Each row has a hidden trait or not; one of two labels after the row says which. A new part has a new trait and new labels.
In the rows, 128 means zero.
[137 122 127 148 106 120 173 121 154 114 137 145 120 121 127 134 162 138
 109 117 127 109 137 131 113 147 119 121 130 124 143 124 150 134 130 212
 116 137 107 136 177 125 142 127 126 127 116]
Q86
[ 22 138 115 129  98 106 128 133 115 121 116 141 166  93 125 120 161 135
 155 127 151 131 128 131  81 107 151 117 130 130 137 143  99 112 110  61
 158 138 110 125  80 131 138 143 169 142 114]
Q86
[193 107 132 139 118 145 177 123 157 119 135 144  98 140 132 135 155 130
  98 119 134 105 141 122 145 155 104 141 130 132 155 119 159 148 141 223
  98 134  89 140 190 127 138 122 111 119 124]
Q228
[ 56 137 111 141 103 133 144 132 137 113 109 139 157 101 126 118 170 146
 136 124 157 132 136 138  97 118 136 141 127 131 163 139  94 133 115  99
 132 146  68 128 112 137 149 141 174 147 107]
Q86
[206 108 138 127 120 107 161 122 159 128 157 145  83 147 128 136 146 100
 103 114 115  81 126 117 146 147 121 116 132 125 107 115 189 121 142 189
 126 115 116 136 178 115 135  84  90 105 138]
Q228
[112 132 134 132  94  91 105 132 158 122 154 149 107 107 132 138 116 121
 144 117 133  97 118 118 102 126 142 100 146 129  93 134 167 108 130 123
 158 138 165 126 137 116 132 110 138 103 123]
Q86
[155 117 123 146 112 134 167 121 165 116 144 139 114 128 129 130 161 117
 100 111 132 106 137 126 141 152 112 129 126 123 152 118 154 148 145 185
 109 141  92 139 170 129 136 136 126 127 117]
Q86
[218  89 134 133 134 136 205 136 180 106 128 141  68 168 127 122 100 133
 105 123 121 118 137 132 169 164  91 161 139 139 139 113 177 164 154 255
  80 115  47 138 249 108 159  89  75 120 147]
Q228
[144 118 131 136 100 101 145 123 162 122 145 147 105 112 130 141 149 142
 122 120 123  96 127 124 108 139 126 107 139 128 131 122 173 124 134 188
 135 134 139 131 161 119 144 121 126 114 122]
Q228
[195 108 112 161 144 226 178 127 165 125  63 127 158 143 132 116 185 141
  85 103 166 162 174 139 178 171  83 188 113 129 255 128  58 202 132 145
  63 108  34 159 194 161 135 185 169 145 119]
Q86
[155 116 127 142 115 125 158 122 163 119 145 140 108 132 130 133 168 111
  98 109 136 114 138 124 141 157 115 126 127 124 141 120 157 142 138 187
 113 142 102 136 165 131 130 125 122 121 118]
Q86

Next part:
[ 73 120  69 144 113 124 123 148 160 110  98 161 128 136 127 136 112 142
  72 133 126 135 147 138 155 102 224 120 179 136 135  72]
<52>
[103 149 105 135  92 125 128 105 130  99 125  51 124 142 123 113 126 152
 183 147 127  96 146 111 137 133 239 131 153 140 130  69]
<54>
[ 82 199  80 119 101 120 135 129 113 141 113 132 123 144 128 117 114 133
 132 158 132  92 123 126 151 143 232 119 151 133 126  22]
<52>
[142 139  91 157 139 119 131 125 106  67 126  73 126 140 136 131 123 163
 115 125 103  88 158 138 165  97 178 163 219 124 112  79]
<52>
[154 148  84 128 149 112 158 137 136  88 109  88 132 137 115 123 142 163
 118 146 132 103 125 112 166 110 165 148 213 134 124  93]
<52>
[105 178  90 122 154 125 132 144 124  99 107 102 130 160  96 125 144 135
 123 150 151 123 123 132 151 144 155 127 199 146 100  48]
<52>
[117  94  87 123 130 129 131 162 121 124 128 153 128 152 127 132 162 135
  81 154 137 104 140 125 150 111 117 111 212 129 120  62]
<52>
[111  81  77 150  43 153 125 124 173 137 134 204 126 129 145 121 143 142
  99 133 123 114 155 107 151  79 170 134 172 126 122 121]
<54>
[ 60 123  66 152 126 132 111 131  94 115 124 135 121 137 114 112 122 154
 114 134 125 119 152 124 152 140 251 125 160 129 126 129]
<54>
[132  92 105 121  58 127 120 125 152 127 132 153 123 129 127 123 152 150
 129 155 114  79 164 128 143 118 197 134 196 136  96 141]
<54>
[ 77 143 102 139  69 131 114 102 120 102 120 140 128 137 118 130 134 124
 140 163 115 121 167 118 150 127 239 127 160 136 142 111]
<54>
[ 84 142  86 110 130 128 128 152 113 122 121 128 129 149  91 119 129 138
 132 159 148 113 132 109 142 156 206 106 170 134 111  60]
<52>
[ 80 129  68 139 135 130 112 130 123  83 138 107 126 152 119 119 112 136
 102 150 108 105 117 132 148  86 221 148 181 141 133  80]
<52>
[ 41 126  81 134  39 140 114 134 159 129 137 214 118 139 125 123 115 136
  80 150 136 136 150 117 145 119 221 111 132 135 170  40]
<54>
[133 123 123 159  96 125 131 105 167 106 120  91 128 134 136 123 147 146
 109 140 101  96 146 111 156  99 170 139 192 137 137  96]
<52>
[ 75 100  78 122  94 118 134 130 156 136 123 100 130 134 115 113 144 117
  91 154 156 118 103 110 131 117 163  88 162 138 123  68]
<52>
[ 96 105  53 133 121 139 116 156  72 133 117 116 126 155  88 128 126 137
 136 150 149 114 140 138 157 140 174 133 196 134 121  62]
<54>
[ 85 134  92 149 145 134 121 120 128  70 126  76 128 152 132 117  95 158
 116 135 109  96 122 134 161  97 211 148 167 137 117  37]
<52>
[ 77 123  38 151 140 129 104 124 123  98 120  93 123 139 139 120 141 133
 102 131 125 114 136 129 160 101 229 108 189 141 130 106]
<54>
